[[ 38.8  30.0  -8.6]
 [ -5.9  -5.7   3.8]
 [ -4.3 -17.7   5.2]
 [-13.6  20.3  -9.2]
 [  0.4  45.0 -22.5]
 [ -7.3  -8.7   2.8]
 [-32.8 -63.5  24.2]
 [-51.6 -52.2  18.8]]
->
[[ 38.8  30.0  -8.6]
 [  0.4  45.0 -22.5]
 [ -4.3 -17.7   5.2]
 [ -5.9  -5.7   3.8]
 [ -7.3  -8.7   2.8]
 [-13.6  20.3  -9.2]
 [-32.8 -63.5  24.2]
 [-51.6 -52.2  18.8]]

[[ 25.0  17.8 -18.2  -2.2   9.8  21.3   0.2 -29.2   8.0   4.3  -9.9   0.7
    9.7 -10.9]
 [-19.9  34.7  -9.7  30.2 -16.6  13.3 -58.1  26.6 -23.0 -25.7 -41.8  21.8
  -36.6   0.3]
 [  6.9  -0.7   2.7   2.4   0.8 -13.9  10.7  -3.8   0.7  -4.5   0.5  -4.5
    1.6  -1.5]
 [ 19.0   3.0  12.4  15.1 -23.8  19.5 -62.5   6.2 -21.9   6.0 -31.0  -3.3
  -16.6  39.9]]
->
[[ 25.0  17.8 -18.2  -2.2   9.8  21.3   0.2 -29.2   8.0   4.3  -9.9   0.7
    9.7 -10.9]
 [ 19.0   3.0  12.4  15.1 -23.8  19.5 -62.5   6.2 -21.9   6.0 -31.0  -3.3
  -16.6  39.9]
 [  6.9  -0.7   2.7   2.4   0.8 -13.9  10.7  -3.8   0.7  -4.5   0.5  -4.5
    1.6  -1.5]
 [-19.9  34.7  -9.7  30.2 -16.6  13.3 -58.1  26.6 -23.0 -25.7 -41.8  21.8
  -36.6   0.3]]

[[  1.5 -54.0]
 [-65.9  29.5]
 [-61.9  31.5]
 [-31.0 -21.3]
 [-25.0  -7.2]
 [-35.0  22.5]
 [-48.3   2.5]
 [-16.7  -7.6]
 [-17.4  -8.6]
 [-25.4  -3.3]]
->
[[  1.5 -54.0]
 [-16.7  -7.6]
 [-17.4  -8.6]
 [-25.0  -7.2]
 [-25.4  -3.3]
 [-31.0 -21.3]
 [-35.0  22.5]
 [-48.3   2.5]
 [-61.9  31.5]
 [-65.9  29.5]]

[[-14.3  -1.1   4.2  42.2  -4.1  34.5  -3.1  -7.7  21.0  18.4  17.9 -11.4]
 [ -8.3  31.6 -21.3 -13.8   0.4 -10.7  13.1 -26.6 -18.1 -34.0  10.0   6.8]
 [ 20.6  11.9  24.2   4.6   1.3 -29.7   0.0 -35.4  53.7  -2.6   5.0   8.5]
 [ 34.4  30.3  21.5  -0.9  -8.8 -15.5  19.3   0.6 -39.2 -31.8  11.1  28.6]
 [ 37.9   3.7  -6.2 -11.8   7.7 -24.5 -22.5  19.7  -0.7  33.8  34.8   9.5]
 [ 10.2  -6.2  -3.5 -43.5   5.2  28.5   6.0 -15.8  66.0  31.1 -38.9  -9.8]
 [-33.5  10.8  -4.4 -35.7  10.0  -7.8   9.3  39.0  -0.3 -17.5 -31.9   3.1]]
->
[[ 37.9   3.7  -6.2 -11.8   7.7 -24.5 -22.5  19.7  -0.7  33.8  34.8   9.5]
 [ 34.4  30.3  21.5  -0.9  -8.8 -15.5  19.3   0.6 -39.2 -31.8  11.1  28.6]
 [ 20.6  11.9  24.2   4.6   1.3 -29.7   0.0 -35.4  53.7  -2.6   5.0   8.5]
 [ 10.2  -6.2  -3.5 -43.5   5.2  28.5   6.0 -15.8  66.0  31.1 -38.9  -9.8]
 [ -8.3  31.6 -21.3 -13.8   0.4 -10.7  13.1 -26.6 -18.1 -34.0  10.0   6.8]
 [-14.3  -1.1   4.2  42.2  -4.1  34.5  -3.1  -7.7  21.0  18.4  17.9 -11.4]
 [-33.5  10.8  -4.4 -35.7  10.0  -7.8   9.3  39.0  -0.3 -17.5 -31.9   3.1]]

[[-31.0 -27.1 -52.2  21.8  25.2 -27.3 -30.8  -6.4 -23.0]
 [-23.0 -26.3 -52.8  23.5  25.0 -27.2 -38.5   1.9 -12.6]
 [-23.9 -34.2 -64.7  17.5  26.0 -19.4 -26.8  -1.8 -26.7]
 [-40.2 -36.2 -64.5  -1.4  39.7 -25.7 -20.5  -4.5 -26.9]
 [-36.3 -36.8 -62.7   8.6  22.4 -47.3 -21.7  -3.3 -35.9]
 [-39.6 -37.1 -53.0  17.9  33.9 -47.0 -21.9   8.2  -9.4]
 [-23.5 -33.8 -58.2  27.1  11.0 -49.9 -28.8  -3.0 -29.9]
 [-19.9 -33.9 -56.0  23.8  25.3 -17.8 -25.8   1.8 -24.8]]
->
[[-19.9 -33.9 -56.0  23.8  25.3 -17.8 -25.8   1.8 -24.8]
 [-23.0 -26.3 -52.8  23.5  25.0 -27.2 -38.5   1.9 -12.6]
 [-23.5 -33.8 -58.2  27.1  11.0 -49.9 -28.8  -3.0 -29.9]
 [-23.9 -34.2 -64.7  17.5  26.0 -19.4 -26.8  -1.8 -26.7]
 [-31.0 -27.1 -52.2  21.8  25.2 -27.3 -30.8  -6.4 -23.0]
 [-36.3 -36.8 -62.7   8.6  22.4 -47.3 -21.7  -3.3 -35.9]
 [-39.6 -37.1 -53.0  17.9  33.9 -47.0 -21.9   8.2  -9.4]
 [-40.2 -36.2 -64.5  -1.4  39.7 -25.7 -20.5  -4.5 -26.9]]

[[ 23.7  15.1  13.7  -6.1  -7.0  28.8  17.2  -6.6   1.0  10.2  11.1  -0.4
   -4.3   2.2]
 [-22.2  41.2 -24.5  -4.0  -6.2   2.6   2.6   7.9 -11.9 -20.6  23.9  -5.0
   -1.2   6.5]
 [-37.7  -6.4   8.1  -2.0   4.4  -5.5 -13.0   4.9   1.3  -5.1  -7.4   1.0
    2.0   1.1]
 [ -0.7 -34.5 -18.1  -1.5  -6.5 -64.0  12.9   0.4   3.6   2.1  30.2   6.7
    1.2   2.5]]
->
[[ 23.7  15.1  13.7  -6.1  -7.0  28.8  17.2  -6.6   1.0  10.2  11.1  -0.4
   -4.3   2.2]
 [ -0.7 -34.5 -18.1  -1.5  -6.5 -64.0  12.9   0.4   3.6   2.1  30.2   6.7
    1.2   2.5]
 [-22.2  41.2 -24.5  -4.0  -6.2   2.6   2.6   7.9 -11.9 -20.6  23.9  -5.0
   -1.2   6.5]
 [-37.7  -6.4   8.1  -2.0   4.4  -5.5 -13.0   4.9   1.3  -5.1  -7.4   1.0
    2.0   1.1]]

[[ 39.4 -14.1  51.9  30.6 -22.8   7.2  34.7 -11.3   6.3]
 [  4.2 -20.7   9.8 -20.8  10.2   8.8  -5.9  11.2  15.7]
 [ 32.5 -30.5  25.2  -4.1 -11.0   2.9  -6.7  -1.5  17.7]]
->
[[ 39.4 -14.1  51.9  30.6 -22.8   7.2  34.7 -11.3   6.3]
 [ 32.5 -30.5  25.2  -4.1 -11.0   2.9  -6.7  -1.5  17.7]
 [  4.2 -20.7   9.8 -20.8  10.2   8.8  -5.9  11.2  15.7]]

[[-27.2  -1.7 -16.0  20.4 -40.4]
 [  1.7  -0.4  -2.8   1.2   6.0]
 [  1.1   0.1   2.5   1.9   0.7]
 [-18.8 -28.0   4.4  -1.7  -3.7]
 [  2.8   2.2  -1.0   0.2   1.0]
 [-38.3  -8.7 -28.0  34.7 -47.0]
 [ -3.5   2.5   2.6   0.3   0.2]
 [ 41.2  23.1  18.6 -54.6  33.2]
 [-38.1  -8.9 -28.9  29.6 -51.4]
 [ 45.1  25.0  24.7 -57.0  33.5]
 [ -1.5  -2.0   0.5  -1.2   2.3]
 [  0.1   0.6  -2.2   0.0   4.3]]
->
[[ 45.1  25.0  24.7 -57.0  33.5]
 [ 41.2  23.1  18.6 -54.6  33.2]
 [  2.8   2.2  -1.0   0.2   1.0]
 [  1.7  -0.4  -2.8   1.2   6.0]
 [  1.1   0.1   2.5   1.9   0.7]
 [  0.1   0.6  -2.2   0.0   4.3]
 [ -1.5  -2.0   0.5  -1.2   2.3]
 [ -3.5   2.5   2.6   0.3   0.2]
 [-18.8 -28.0   4.4  -1.7  -3.7]
 [-27.2  -1.7 -16.0  20.4 -40.4]
 [-38.1  -8.9 -28.9  29.6 -51.4]
 [-38.3  -8.7 -28.0  34.7 -47.0]]
